Look-ups in named tables: a row name and a column name give one cell, copied from the table.

filalo =
,sumu,ved,misibad,zenut,datal,kagirez,demeror,gove,fisoz,nus
sibava,88,115,140,26,91,175,113,134,127,109
lutibor,72,48,88,118,128,45,48,93,100,113
zop,252,237,74,225,79,160,238,70,67,64
kopulu,219,214,106,195,103,165,214,103,100,96
difuze,254,239,73,223,77,163,240,69,66,62
fefa,73,47,88,121,130,44,48,93,101,115
ler,215,213,116,184,107,177,213,112,108,102
molav,157,176,180,132,152,191,176,177,173,165
rebuni,73,57,92,104,120,61,57,96,101,110
dega,214,210,118,198,117,164,210,116,114,111

difuze, zenut -> 223
zop, misibad -> 74
dega, misibad -> 118
zop, fisoz -> 67
difuze, ved -> 239
difuze, fisoz -> 66
fefa, misibad -> 88
fefa, datal -> 130
kopulu, zenut -> 195
molav, kagirez -> 191

Table pelifen
|  | gon | nid |
|---|---|---|
| rogo | 18524 | 32182 |
| lek | 54808 | 46292 |
| vom | 71048 | 73846 |
| kunisa | 78562 | 73170 |
| fepun | 20602 | 24387 |
| melutub | 43572 | 36856 |
| kotuk | 24348 | 19609 |
| veba | 19109 | 18481 |
| nog | 66022 | 28766 |
| tagapoz | 45383 | 25965 |
| logefoz | 36749 | 73238 |

gon of kunisa is 78562
gon of logefoz is 36749
nid of kotuk is 19609
gon of vom is 71048
nid of nog is 28766
gon of lek is 54808

vav.csv
,mek,tukudeb,bukobem,vok,lelamir,bunidud,dola,lazus,sipan
zulosa,-0.15,0.07,0.05,-0.13,-0.12,0.40,-0.12,0.23,0.01
dumiz,0.08,0.04,0.15,0.02,-0.70,-0.23,-0.03,-0.34,-0.06
rof,-0.15,0.05,-0.01,0.06,0.50,0.14,0.00,0.09,0.18
tiz,0.09,0.03,0.15,0.29,0.63,0.01,0.02,-0.27,0.04
dubeme,0.28,-0.03,0.11,0.09,-0.39,-0.36,0.17,-0.03,0.13
nir,0.13,0.00,0.14,0.11,0.19,0.20,-0.09,-0.11,-0.04
zuzu,0.13,0.07,0.12,-0.04,-0.43,0.42,0.14,0.38,0.00
misof,0.15,0.07,0.15,-0.06,-0.31,0.03,0.08,0.09,-0.02
nibu,-0.25,0.10,0.06,0.01,0.98,0.06,0.09,0.23,-0.15
far,0.02,0.04,0.03,0.26,0.22,0.27,0.05,0.26,0.02
periku,-0.36,0.03,0.10,0.05,0.15,-0.05,0.04,0.34,-0.03
nof,0.04,0.10,0.06,0.05,0.01,0.09,-0.33,0.17,0.17
fato,-0.16,0.12,0.00,0.26,-0.86,-0.11,0.12,0.14,-0.02

bukobem of zuzu: 0.12
lazus of nibu: 0.23
lazus of zuzu: 0.38
mek of periku: -0.36
tukudeb of far: 0.04
lazus of nir: -0.11
dola of misof: 0.08
sipan of far: 0.02
lelamir of misof: -0.31
lelamir of dumiz: -0.70
sipan of fato: -0.02
sipan of rof: 0.18
vok of rof: 0.06
dola of far: 0.05
tukudeb of zulosa: 0.07
dola of rof: 0.00

dopav =
,tuk,fab,kulo
vamonu,5338,2693,-3494
nufatof,5936,2100,-2321
kilakap,5681,1412,-3999
zudap,6153,928,-4534
vinev,6636,1127,-5198
tir,5892,1245,-5680
fifug,5951,2776,-1752
dokereg,6056,2443,-1688
vabo,6315,343,-5850
nilit,6390,2577,-2678
moki,6003,2835,-691
vomu,6766,2110,-2498

What is the kulo of vomu in dopav? -2498
What is the tuk of fifug in dopav? 5951
What is the kulo of nilit in dopav? -2678
What is the kulo of moki in dopav? -691
What is the fab of kilakap in dopav? 1412
What is the kulo of zudap in dopav? -4534
What is the tuk of vomu in dopav? 6766
What is the kulo of kilakap in dopav? -3999
What is the tuk of nufatof in dopav? 5936
What is the tuk of kilakap in dopav? 5681
What is the kulo of vinev in dopav? -5198
What is the fab of vinev in dopav? 1127

dotiv:
	firot	mot	dudo	rek	maf
bavaki	1480	2806	-242	2999	1797
gunef	2522	-4612	-3516	1702	1332
sed	1036	-1245	9578	1684	1534
kavan	2562	622	3350	1536	2533
vimab	3084	-304	3010	1200	3086
nogef	2782	-2880	2131	918	2294
banan	1014	-1755	2437	2623	706
zopuni	1548	-5808	-31	1654	458
ris	3005	-4016	3139	603	1904
bol	2015	-4512	6652	1124	1285
geniv	1546	2411	6715	1840	2396
nukemop	1197	2269	1181	2444	1372
zefo	672	-437	2452	2718	418
zer	2442	566	-3690	2404	2023

nukemop, rek: 2444
geniv, rek: 1840
nogef, mot: -2880
bol, dudo: 6652
banan, maf: 706
sed, maf: 1534
bavaki, mot: 2806
Which row has the largest mot? bavaki

Table tuse
,gezemiv,fufezem
kug,-20454,-32782
sevedok,-58975,-6271
vef,-15593,-26180
muros,-5393,-24536
metoro,-48569,29842
folosu,18202,-45974
zek,25033,31844
toliseg,-43204,3877
guki,63051,-67174
paditu,29478,10651
mam,-77519,-2626
varok,-33866,-22429
ful,-86828,-9915

What is the fufezem of muros in tuse?
-24536
What is the fufezem of metoro in tuse?
29842
What is the gezemiv of vef in tuse?
-15593
What is the fufezem of sevedok in tuse?
-6271
What is the fufezem of paditu in tuse?
10651
What is the fufezem of varok in tuse?
-22429
What is the fufezem of folosu in tuse?
-45974

kevur.tsv
	lirob	dis	sodupuz	res	vom
duk	178	142	154	130	164
bup	170	153	196	188	158
zavin	179	169	166	228	136
ludos	177	161	154	29	162
luvuti	170	167	175	170	146
zam	183	176	173	142	154
pev	167	160	170	235	78
sep	178	153	184	117	183
digaris	186	167	189	191	127
tik	165	182	183	211	160
movezar	169	193	167	213	135
rabeb	173	192	155	153	144
popemi	178	168	164	179	213

lirob of sep is 178
dis of sep is 153
lirob of popemi is 178
dis of duk is 142
vom of luvuti is 146
res of luvuti is 170
sodupuz of pev is 170
vom of bup is 158
dis of pev is 160
sodupuz of ludos is 154
Row with the largest sodupuz: bup

zam:
         runum  vumude  tetif  dasose  napuruk  lopu  kuvebub  fet  mut  kesebi
duratev    127     143    106      80      154   146       79  104  112     115
kel        185     157    242     123      136   117       52   75  129      79
zuporaz    178     125    190     178      163   125       49  138  161     106
gezus      168     134    140     144      157    87      140   87  173     154
raz         87     115    198     125      153   136      136  131  129     170
giv        154     195    138     160       83   171      148  169  145     146
vid        170     156    150      82       68    65       76  135   94     178
sonemu      59     146    117     167      158    74       67  138   96      93
bugoku     154     217     69     154      136    89      199  112   62      50
bubut       94      59    145      90       54   157       95  111  166      89
tiri        92     127     71     165      102   107      162  103  164     157
zib        147      85    105     104      164   158      107  169   18     139
tulotu     133     186     64      99      165   136      128  110  141     173

bugoku, runum: 154
gezus, runum: 168
zuporaz, napuruk: 163
vid, napuruk: 68
bugoku, napuruk: 136
gezus, tetif: 140
giv, runum: 154
tulotu, vumude: 186
zib, kuvebub: 107
vid, kesebi: 178
sonemu, kesebi: 93
kel, napuruk: 136
giv, dasose: 160
bubut, fet: 111
vid, runum: 170
vid, mut: 94
zuporaz, vumude: 125
Which row has the largest tetif? kel

zafin
         zif  bodip  lalop  bimizi  tov  tibekek  nilo  sinom  dez  gur
nivo     129    112    148     119  156      148   215     83  214  215
ladopir  201    150    165     184  183      184   133     60   52   93
kuf      206    172    169     199  158      178   154    120  104  117

kuf, lalop => 169
nivo, dez => 214
ladopir, dez => 52
kuf, nilo => 154
nivo, bimizi => 119
kuf, tov => 158
nivo, zif => 129
nivo, sinom => 83
nivo, lalop => 148
kuf, gur => 117
ladopir, nilo => 133
ladopir, zif => 201
nivo, bodip => 112
kuf, sinom => 120
nivo, tibekek => 148
Which row has the largest dez? nivo

rivot.csv
,gef,delu,mon,vod
gipi,213,144,60,222
vit,149,163,89,150
tadi,186,208,147,180

What is the delu of vit in rivot? 163
What is the gef of gipi in rivot? 213
What is the vod of tadi in rivot? 180
What is the gef of vit in rivot? 149
What is the vod of gipi in rivot? 222
What is the delu of gipi in rivot? 144
What is the vod of vit in rivot? 150
What is the mon of tadi in rivot? 147
What is the delu of tadi in rivot? 208
What is the gef of tadi in rivot? 186
What is the mon of vit in rivot? 89
What is the mon of gipi in rivot? 60
Row with the largest vod: gipi

